Below is a small trained network, with its code and all its weights. Each question gives an input and a class and asks what happens when units are switched off, that is, made to give their printed mean instead of their output.

import numpy as np


def w(rows, s, z=0):
    codes = np.array(rows[::2]) - 128.0
    scale = np.full(codes.shape[1], s)
    scale[-1] = z or s
    return codes * scale


def norm(h):
    return h / np.sqrt((h * h).mean(-1, keepdims=True) + 1e-5)


def f(y):
    return y / 2 * (1 + np.tanh(0.7978845608 * (y + 0.044715 * y**3)))


def log_softmax(a):
    a = a - a.max(-1, keepdims=True)
    return a - np.log(np.exp(a).sum(-1, keepdims=True))


def net(x, mask):
    res = np.array(x, float).reshape(1, 2) / 4 @ E
    u = 0
    for l in range(3):
        y = f(norm(res) @ A[l][:, :-1].T + A[l][:, -1])
        res = res + np.where(mask[u : u + 3], y, B[l][:, -1]) @ B[l][:, :-1]
        u += 3
    return log_softmax(norm(res)[-1] @ U[:, :-1].T + U[:, -1])


A, B = {}, {}
E = w([
[172,124,187,137,255],'x0',
[178,150,111,243,107],'x1',
],0.0004)
A[0] = w([
[81,66,135,87,157,239],'L0N0',
[166,158,236,113,250,190],'L0N1',
[192,108,108,211,167,254],'L0N2',
],0.0014,0.0008)
B[0] = w([
[86,226,149,153,34,213],'L0N0',
[68,95,23,132,62,252],'L0N1',
[148,255,178,160,21,254],'L0N2',
],0.00091,0.00063)
A[1] = w([
[148,144,185,138,252,70],'L1N0',
[94,117,125,90,117,254],'L1N1',
[121,164,142,111,59,117],'L1N2',
],0.003,0.00069)
B[1] = w([
[77,61,29,104,9,161],'L1N0',
[184,129,116,201,118,253],'L1N1',
[106,64,58,143,146,253],'L1N2',
],0.0016,0.00062)
A[2] = w([
[105,173,128,130,140,150],'L2N0',
[91,107,172,1,153,182],'L2N1',
[165,95,130,147,198,255],'L2N2',
],0.0022,0.00079)
B[2] = w([
[120,143,150,108,154,181],'L2N0',
[180,198,142,253,107,205],'L2N1',
[84,207,144,110,123,249],'L2N2',
],0.0018,0.00018)
U = w([
[199,241,169,246,79,195],'0',
[86,19,22,78,29,191],'1',
[38,208,171,2,253,165],'2',
[194,46,213,60,184,28],'3',
[224,20,246,50,211,3],'4',
[178,58,216,56,168,30],'5',
[217,30,231,82,218,27],'6',
],0.0059,0.0057)

Each question gives the input, the list of numbers given to net, and the class t.
The units are the neurons (one row each of A and B). Each row of codes is followed by its name. A weight is (code - 128) times the scale printed after its matrix; where a second scale follows, it is the last column's (A, B and U).
mask holds one flag per neuron, layer by layer. A switched-off neuron (its flag False) gives its mean, the last column of its row in B, instead of its output. The means were averaged over made-up inputs and are rounded, as every weight is.
A unit's drop is (log p(t) with every unit on - log p(t) with that unit switched off) / (log p(t) with every unit on - log p(t) with every unit switched off).
The circuit of an input: a set's keep is (log p(t) with only the set's units on - log p(t) with every unit switched off) / (log p(t) with every unit on - log p(t) with every unit switched off). Starting from all 9 units, units are removed one at a time, each time the one whose removal leaves the highest keep (on an exact tie, the one counted first), for as long as the keep stays at least 0.8.
circuit, biggest first: the units of the circuit, biggest drop first
k most important neurons: the k neurons with the biggest drops, biggest first
k most important neurons of layer l: the k neurons of layer l with the biggest drops, biggest first
drop when u is switched off: that unit's drop, to one decimal
input [6,3], class 1: 2 most important neurons -> (L1N0 L2N1)
input [-2,2], class 2: 3 most important neurons -> (L1N0 L2N1 L0N1)
input [0,2], class 2: 3 most important neurons -> (L1N0 L2N1 L1N1)
input [-3,3], class 2: 3 most important neurons -> (L1N0 L2N1 L0N1)
input [0,0], class 2: 4 most important neurons -> (L1N0 L2N2 L2N1 L1N2)
input [2,-1], class 2: 2 most important neurons -> (L0N1 L1N0)
input [-1,1], class 2: 3 most important neurons -> (L1N0 L2N1 L2N2)
input [8,-8], class 0: circuit, biggest first -> (L2N1 L1N2 L1N0)
input [-6,-8], class 0: 3 most important neurons -> (L2N1 L1N0 L0N1)
input [3,0], class 2: most important neuron -> (L0N1)
input [-5,-6], class 0: circuit, biggest first -> (L2N1 L1N0)
input [1,-4], class 0: 3 most important neurons -> (L2N1 L0N2 L1N0)
input [-1,-2], class 2: circuit, biggest first -> (L1N0 L1N1 L2N1)
input [6,5], class 1: 4 most important neurons -> (L1N0 L2N1 L1N1 L0N0)
input [-1,-3], class 2: 2 most important neurons of layer 2 -> (L2N2 L2N1)
input [3,-1], class 2: most important neuron of layer 2 -> (L2N1)
input [4,-4], class 0: 2 most important neurons of layer 0 -> (L0N1 L0N0)
input [7,-8], class 0: 2 most important neurons of layer 1 -> (L1N2 L1N0)
input [8,3], class 1: drop when L1N0 is switched off -> 1.2
input [-2,-5], class 0: drop when L1N0 is switched off -> 0.3
input [-2,-8], class 0: drop when L2N1 is switched off -> 1.1
